Each row is followed by its group and then its class within the group.
-2 -10 7 1 25 -8 8 -20 -1 5 0 -19 0 4 8 2 7 -4 4 -13 6 -21 4 -7 0 7 14 -6 11 2 4 14 -3 -5 4 2 5 -3 6 5 -3 5 -2 -2 1 1 6 2 5 -4 -6 -5 -4 9
Q485/Q779
-6 1 5 3 16 -6 15 -20 1 2 6 -30 5 -5 8 4 3 2 2 -2 5 -7 -3 -1 6 -2 7 11 5 -1 3 2 -2 -5 3 10 -8 -6 10 8 3 6 -7 0 13 5 5 0 4 -7 6 5 9 -2
Q816/Q540
-2 -1 3 2 20 -8 14 -17 0 6 5 -5 3 0 7 -1 -1 -2 3 2 1 -11 4 -7 5 4 10 -1 9 -1 -1 3 2 -1 14 3 -6 -3 14 7 0 8 0 -4 -3 3 7 0 -1 -3 -2 5 5 10
Q485/Q779
8 -4 4 2 18 -3 6 -16 1 -2 8 -27 -3 -1 8 10 5 -4 1 1 1 -2 3 2 7 11 8 10 5 0 7 -12 0 -6 -3 8 -3 -7 20 5 5 1 -11 1 7 2 9 1 11 -1 -5 1 12 -10
Q816/Q540
0 1 3 -2 10 -1 5 -20 5 1 7 -26 -4 -2 8 3 5 -1 3 -4 1 -5 8 2 16 9 6 14 3 -4 6 4 -3 -7 3 2 -1 -7 11 5 11 2 -5 -6 5 2 3 12 3 2 -8 2 -5 -5
Q816/Q540
-5 -4 7 -2 26 -10 18 -9 13 9 3 -14 7 -2 6 -5 5 3 2 -11 5 -12 3 3 0 0 12 -4 12 3 2 14 2 3 -1 -4 -4 -16 16 8 8 3 -2 7 0 0 12 5 -14 -5 -2 -4 6 7
Q485/Q779
1 6 8 0 19 0 6 -13 1 4 40 -29 -5 6 -9 5 0 6 -1 1 4 -5 6 5 6 3 11 19 6 -1 7 8 -1 -5 4 10 -4 -3 9 3 13 7 -9 -3 12 -7 4 0 10 -3 -6 8 3 -3
Q816/Q540
-1 12 2 -2 19 -7 9 -22 5 4 1 -6 1 -1 0 0 1 2 -53 -5 1 -6 1 -1 0 6 8 -1 33 1 -2 3 0 -2 -20 -2 -1 -6 6 6 8 6 -3 -8 4 1 4 2 -3 -5 8 3 2 6
Q485/Q332
-3 -1 9 1 19 -1 16 -12 -1 7 8 -11 -1 5 -1 0 5 2 2 -8 4 -14 4 3 0 13 15 -1 16 2 3 10 -3 -2 6 -2 1 -12 5 6 4 3 -2 -3 7 -2 4 1 -10 -4 -3 0 4 14
Q485/Q332
-3 1 0 -4 18 -8 20 -12 0 3 12 -31 0 1 5 3 0 2 1 -3 6 -5 5 4 5 3 8 9 11 3 1 1 -1 -5 2 2 2 -26 10 13 9 8 -3 -4 10 2 8 5 -2 0 -5 3 13 2
Q816/Q147
-1 -5 2 0 26 -10 10 -16 -2 5 7 -6 3 -4 11 1 -4 0 2 1 2 -11 3 -6 3 4 10 -7 33 -2 2 1 -1 10 -1 -4 -8 -6 2 8 -1 34 -3 1 1 16 2 -4 6 -2 1 -1 -2 10
Q485/Q779
-1 -1 1 -3 11 -8 9 -11 -5 4 2 -9 0 -7 -5 4 5 0 2 -5 7 -8 4 0 -1 2 6 -6 15 3 2 2 1 -1 0 -5 -3 -7 15 8 4 -3 -1 -5 -1 2 2 4 -4 0 -4 2 2 7
Q485/Q332
-10 1 11 9 14 -2 8 -9 4 4 -2 -30 -4 -3 -3 4 3 3 2 -5 9 -7 -5 7 3 -1 10 12 -1 4 7 14 2 -4 15 -3 -4 -7 12 9 4 2 -9 2 5 -5 6 -2 5 -6 -2 -11 2 0
Q816/Q147
1 1 6 11 20 -5 13 -23 0 6 8 -36 3 -2 4 8 4 0 4 0 0 -3 1 8 7 -1 8 17 5 -3 6 -2 -3 -7 -7 10 -9 -2 12 4 0 8 -4 -3 11 -3 6 5 6 2 0 6 5 -9
Q816/Q540
-2 -7 -2 -4 26 -11 14 -7 1 5 1 1 5 0 5 -5 5 1 3 -8 2 -6 -8 -5 -11 7 8 -1 16 -4 -1 10 -3 1 -9 3 -4 -8 11 7 2 5 -1 -10 5 4 6 3 10 -3 -3 -1 3 5
Q485/Q779
2 -2 3 -2 15 -2 8 -16 -2 2 6 -24 0 -5 1 0 7 1 3 -3 5 -12 9 7 6 4 12 10 5 2 8 1 -3 -5 -1 6 -7 -4 12 4 16 13 -4 -5 14 -4 3 5 2 -4 -5 4 9 -4
Q816/Q540
-8 -1 3 3 18 -5 10 -8 -7 9 7 -14 -1 -5 0 2 6 1 7 -4 4 -8 -1 -1 -1 5 7 -6 7 -5 9 3 -3 -2 7 -1 -5 -6 3 7 7 5 -1 -4 -2 1 5 -5 -4 0 3 1 -2 10
Q485/Q332
-4 2 3 -1 11 -11 12 -14 2 8 5 -28 -1 -3 -3 1 1 2 1 0 5 -4 1 8 4 -4 7 8 6 3 8 4 -2 -2 -4 -1 -2 -7 11 3 6 -6 0 -2 3 3 7 3 7 -2 -6 4 8 -5
Q816/Q540
-5 -8 11 3 8 -7 8 -7 -4 -4 3 -16 1 -1 2 5 13 1 3 2 6 -14 -1 3 0 5 10 18 3 0 5 4 8 -10 22 4 -5 -11 10 6 7 3 -7 -5 14 6 9 -1 10 -8 -4 7 5 1
Q816/Q147
-2 -3 2 2 18 -7 14 4 2 3 1 -8 4 -1 7 -5 6 2 -3 -7 4 -6 3 -6 1 0 6 1 16 1 -1 -1 -5 0 -1 -4 -3 -9 6 7 -2 5 6 -4 8 2 15 -1 -8 -6 2 0 3 0
Q485/Q332
1 3 4 -2 19 -9 -8 -23 -3 4 13 -44 -16 -6 2 1 6 2 -2 -1 5 -11 3 6 13 5 10 17 10 -6 6 2 -2 -2 -5 10 -8 -5 3 -4 7 3 -6 -5 8 3 12 3 -1 -1 -7 2 11 -4
Q816/Q540
-7 -4 11 6 9 -9 8 -15 -5 14 3 -37 -2 -18 -9 5 5 -1 -6 5 12 -3 -7 8 6 -1 11 11 -1 2 0 5 -1 -3 -2 -2 -9 3 0 6 7 0 -5 -1 12 1 1 0 5 4 -5 8 9 5
Q816/Q147
-4 0 4 0 12 -5 11 -1 4 5 3 -17 2 -2 -6 6 3 -7 -12 -2 6 -8 0 3 2 -4 7 10 8 3 6 5 0 4 0 10 0 -8 12 7 4 1 -5 -2 10 -9 6 6 -1 -4 -2 7 13 -4
Q816/Q147
2 2 -3 0 24 -8 12 -7 -7 3 -2 -13 9 2 7 2 4 3 -1 -5 3 -8 1 0 -3 4 8 10 10 6 7 0 -2 2 0 0 -2 -7 10 7 2 6 0 -5 6 -1 7 1 -5 -5 2 -1 4 7
Q485/Q332
-3 -6 2 -1 22 -5 18 -11 -2 3 12 -16 4 3 7 -7 -3 4 -2 -7 -2 -18 5 0 0 2 6 7 14 1 7 2 -2 9 -6 1 -4 -13 8 11 7 0 -3 -4 7 3 7 5 2 -3 -4 4 14 0
Q485/Q332
-1 -4 2 2 15 -5 9 -9 5 1 0 -28 6 -2 11 0 9 1 1 -7 5 -1 -2 -3 0 4 5 17 8 3 4 -4 2 -3 7 11 -4 -4 16 9 6 -3 -6 -3 11 3 4 -2 5 -8 -5 8 10 -8
Q816/Q147
